Below is a small trained network, with its code and all its weights. Each question gives an input and a class and asks what happens when units are switched off, that is, made to give their printed mean instead of their output.

import numpy as np


def w(rows, s, z=0):
    codes = np.array(rows[::2]) - 128.0
    scale = np.full(codes.shape[1], s)
    scale[-1] = z or s
    return codes * scale


def norm(h):
    return h / np.sqrt((h * h).mean(-1, keepdims=True) + 1e-5)


def f(y):
    return y / 2 * (1 + np.tanh(0.7978845608 * (y + 0.044715 * y**3)))


def log_softmax(a):
    a = a - a.max(-1, keepdims=True)
    return a - np.log(np.exp(a).sum(-1, keepdims=True))


def net(x, mask):
    res = np.array(x, float).reshape(1, 7) / 4 @ E
    u = 0
    for l in range(3):
        y = f(norm(res) @ A[l][:, :-1].T + A[l][:, -1])
        res = res + np.where(mask[u : u + 13], y, B[l][:, -1]) @ B[l][:, :-1]
        u += 13
    return log_softmax(norm(res)[-1] @ U[:, :-1].T + U[:, -1])


A, B = {}, {}
E = w([
[87,68,119,208,117,113],'x0',
[71,200,128,170,181,147],'x1',
[89,170,100,131,19,153],'x2',
[83,84,89,79,152,180],'x3',
[69,133,99,78,133,3],'x4',
[129,127,127,129,128,128],'x5',
[75,114,226,97,118,142],'x6',
],0.0048)
A[0] = w([
[156,182,126,25,131,102,58],'0.n1',
[50,107,236,97,129,95,55],'0.n2',
[85,58,120,186,111,84,83],'0.n3',
[156,138,11,150,158,81,53],'0.n4',
[75,169,97,124,18,100,41],'0.n5',
[84,131,118,96,137,48,1],'0.n6',
[179,52,110,81,70,77,31],'0.n7',
[83,133,106,104,118,46,18],'0.n8',
[72,78,74,59,159,152,63],'0.n9',
[155,90,157,126,234,59,56],'0.n10',
[88,82,117,178,117,109,67],'0.n11',
[60,206,101,156,185,118,52],'0.n12',
[172,163,181,160,104,37,50],'0.n13',
],0.011,0.0035)
B[0] = w([
[164,243,122,96,232,128,221],'0.n1',
[220,137,107,30,9,108,247],'0.n2',
[159,250,137,87,220,139,208],'0.n3',
[211,137,119,28,4,108,225],'0.n4',
[30,72,28,63,158,187,241],'0.n5',
[229,37,107,222,183,108,192],'0.n6',
[71,71,249,93,145,76,207],'0.n7',
[222,46,113,233,195,112,201],'0.n8',
[43,210,108,252,46,65,218],'0.n9',
[18,83,32,75,145,204,255],'0.n10',
[149,222,142,93,184,140,165],'0.n11',
[82,83,248,91,147,65,220],'0.n12',
[38,205,113,240,51,83,214],'0.n13',
],0.017,0.0037)
A[1] = w([
[133,143,157,136,118,159,116],'1.n1',
[148,127,134,128,94,141,83],'1.n2',
[93,119,136,165,179,148,112],'1.n3',
[192,88,188,211,118,253,112],'1.n4',
[133,137,149,127,117,173,100],'1.n5',
[191,80,138,190,151,161,154],'1.n6',
[198,119,149,102,43,167,30],'1.n7',
[104,117,183,121,135,122,76],'1.n8',
[96,84,242,121,137,117,5],'1.n9',
[81,78,87,118,144,228,18],'1.n10',
[91,172,133,228,84,138,62],'1.n11',
[157,204,149,123,201,173,7],'1.n12',
[120,135,170,132,129,121,77],'1.n13',
],0.014,0.0028)
B[1] = w([
[136,115,73,132,166,71,139],'1.n1',
[155,135,100,79,128,79,131],'1.n2',
[196,116,96,66,36,112,171],'1.n3',
[225,47,78,222,207,90,206],'1.n4',
[131,113,53,102,158,24,141],'1.n5',
[205,68,106,194,169,69,167],'1.n6',
[213,132,107,72,22,105,202],'1.n7',
[118,92,148,88,136,70,153],'1.n8',
[91,59,254,82,146,70,197],'1.n9',
[34,58,37,97,157,200,255],'1.n10',
[62,182,139,236,49,42,208],'1.n11',
[177,250,172,136,213,157,213],'1.n12',
[111,103,107,89,166,99,137],'1.n13',
],0.016,0.005)
A[2] = w([
[192,152,202,175,107,103,121],'2.n1',
[143,118,136,153,118,169,1],'2.n2',
[147,140,168,154,123,151,78],'2.n3',
[108,112,148,177,158,176,83],'2.n4',
[138,168,165,128,160,183,35],'2.n5',
[138,120,157,154,117,167,80],'2.n6',
[79,153,149,105,95,174,72],'2.n7',
[170,85,131,171,145,125,16],'2.n8',
[150,110,200,181,102,220,81],'2.n9',
[105,62,164,142,65,127,79],'2.n10',
[160,100,148,135,133,176,74],'2.n11',
[136,121,156,148,118,159,86],'2.n12',
[117,92,251,134,127,173,83],'2.n13',
],0.012,0.0027)
B[2] = w([
[67,116,73,113,154,183,251],'2.n1',
[99,147,55,57,146,16,81],'2.n2',
[76,161,37,58,159,55,102],'2.n3',
[141,150,42,30,101,52,116],'2.n4',
[140,217,84,141,159,105,142],'2.n5',
[94,156,37,68,135,30,82],'2.n6',
[142,108,56,177,185,52,190],'2.n7',
[162,144,51,130,164,6,160],'2.n8',
[138,102,111,92,125,71,84],'2.n9',
[140,203,130,98,175,102,188],'2.n10',
[97,132,92,106,111,49,103],'2.n11',
[93,168,27,65,148,21,85],'2.n12',
[88,80,155,83,139,81,166],'2.n13',
],0.019,0.0031)
U = w([
[55,72,54,87,144,224,158],'0',
[227,60,90,200,174,74,152],'1',
[212,150,134,49,16,139,104],'2',
[88,92,231,83,154,78,251],'3',
[60,199,132,224,70,101,77],'4',
[164,245,146,108,216,180,6],'5',
],0.011,0.0011)

Each question gives the input, the list of numbers given to net, and the class t.
The units are the neurons (one row each of A and B). Each row of codes is followed by its name. A weight is (code - 128) times the scale printed after its matrix; where a second scale follows, it is the last column's (A, B and U).
mask holds one flag per neuron, layer by layer. A switched-off neuron (its flag False) gives its mean, the last column of its row in B, instead of its output. The means were averaged over made-up inputs and are rounded, as every weight is.
A unit's drop is (log p(t) with every unit on - log p(t) with that unit switched off) / (log p(t) with every unit on - log p(t) with every unit switched off).
The circuit of an input: a set's keep is (log p(t) with only the set's units on - log p(t) with every unit switched off) / (log p(t) with every unit on - log p(t) with every unit switched off). Starting from the 12 units with the biggest drops (on a tie, the unit counted first), units are removed one at a time, each time the one whose removal leaves the highest keep (on an exact tie, the one counted first), for as long as the keep stays at least 0.8.
units of the circuit, in order: the units of the circuit, biggest drop first
unit that matters most: the unit with the biggest drop
k most important neurons: the k neurons with the biggest drops, biggest first
k most important neurons of layer l: the k neurons of layer l with the biggest drops, biggest first
input [7,4,-3,3,3,-2,3], class 5: unit that matters most : 0.n3
input [5,1,7,-6,-6,4,8], class 2: units of the circuit, in order : 1.n7; 0.n9
input [-8,-8,-7,5,-4,-2,-8], class 2: 2 most important neurons : 0.n4; 0.n5
input [-1,8,3,-3,3,6,-7], class 3: 2 most important neurons : 0.n12; 0.n2
input [6,-5,4,-2,0,8,6], class 2: 2 most important neurons of layer 0 : 0.n2; 0.n1
input [1,-5,4,-4,4,6,5], class 2: 4 most important neurons of layer 1 : 1.n10; 1.n9; 1.n4; 1.n11
input [7,-5,-7,-6,-2,-3,7], class 0: 4 most important neurons : 0.n10; 0.n4; 0.n1; 0.n9
input [2,8,6,7,-1,8,7], class 3: 4 most important neurons : 0.n12; 0.n4; 0.n10; 0.n13
input [4,1,-6,-8,-2,2,5], class 4: 2 most important neurons : 0.n13; 0.n5
input [-7,-7,-8,0,-3,-2,2], class 0: 2 most important neurons : 0.n10; 0.n3
input [-6,2,-5,-4,7,7,2], class 1: 2 most important neurons : 0.n6; 0.n8
input [2,5,5,7,-8,4,1], class 1: 3 most important neurons of layer 0 : 0.n5; 0.n10; 0.n13
input [-6,-4,5,6,4,-1,-7], class 2: 3 most important neurons : 0.n4; 0.n10; 1.n10
input [2,-5,1,-3,1,-3,5], class 2: unit that matters most : 0.n2
input [-8,-3,-6,7,-3,1,-3], class 5: 2 most important neurons : 0.n1; 0.n13
input [2,-1,3,-8,5,0,-5], class 4: 2 most important neurons of layer 0 : 0.n13; 0.n2
input [-6,-6,6,-5,-8,-4,6], class 1: 3 most important neurons of layer 0 : 0.n2; 0.n10; 0.n4
input [7,-8,-3,7,3,7,8], class 2: 2 most important neurons : 0.n2; 0.n12
input [8,0,4,3,7,-1,-4], class 5: 2 most important neurons : 0.n3; 0.n11
input [2,-4,-8,-4,5,0,8], class 0: units of the circuit, in order : 0.n10
input [6,5,-3,8,1,5,-7], class 4: 3 most important neurons of layer 0 : 0.n9; 0.n2; 0.n6
input [5,0,5,-5,-1,-4,-4], class 0: 3 most important neurons of layer 0 : 0.n5; 0.n1; 0.n9
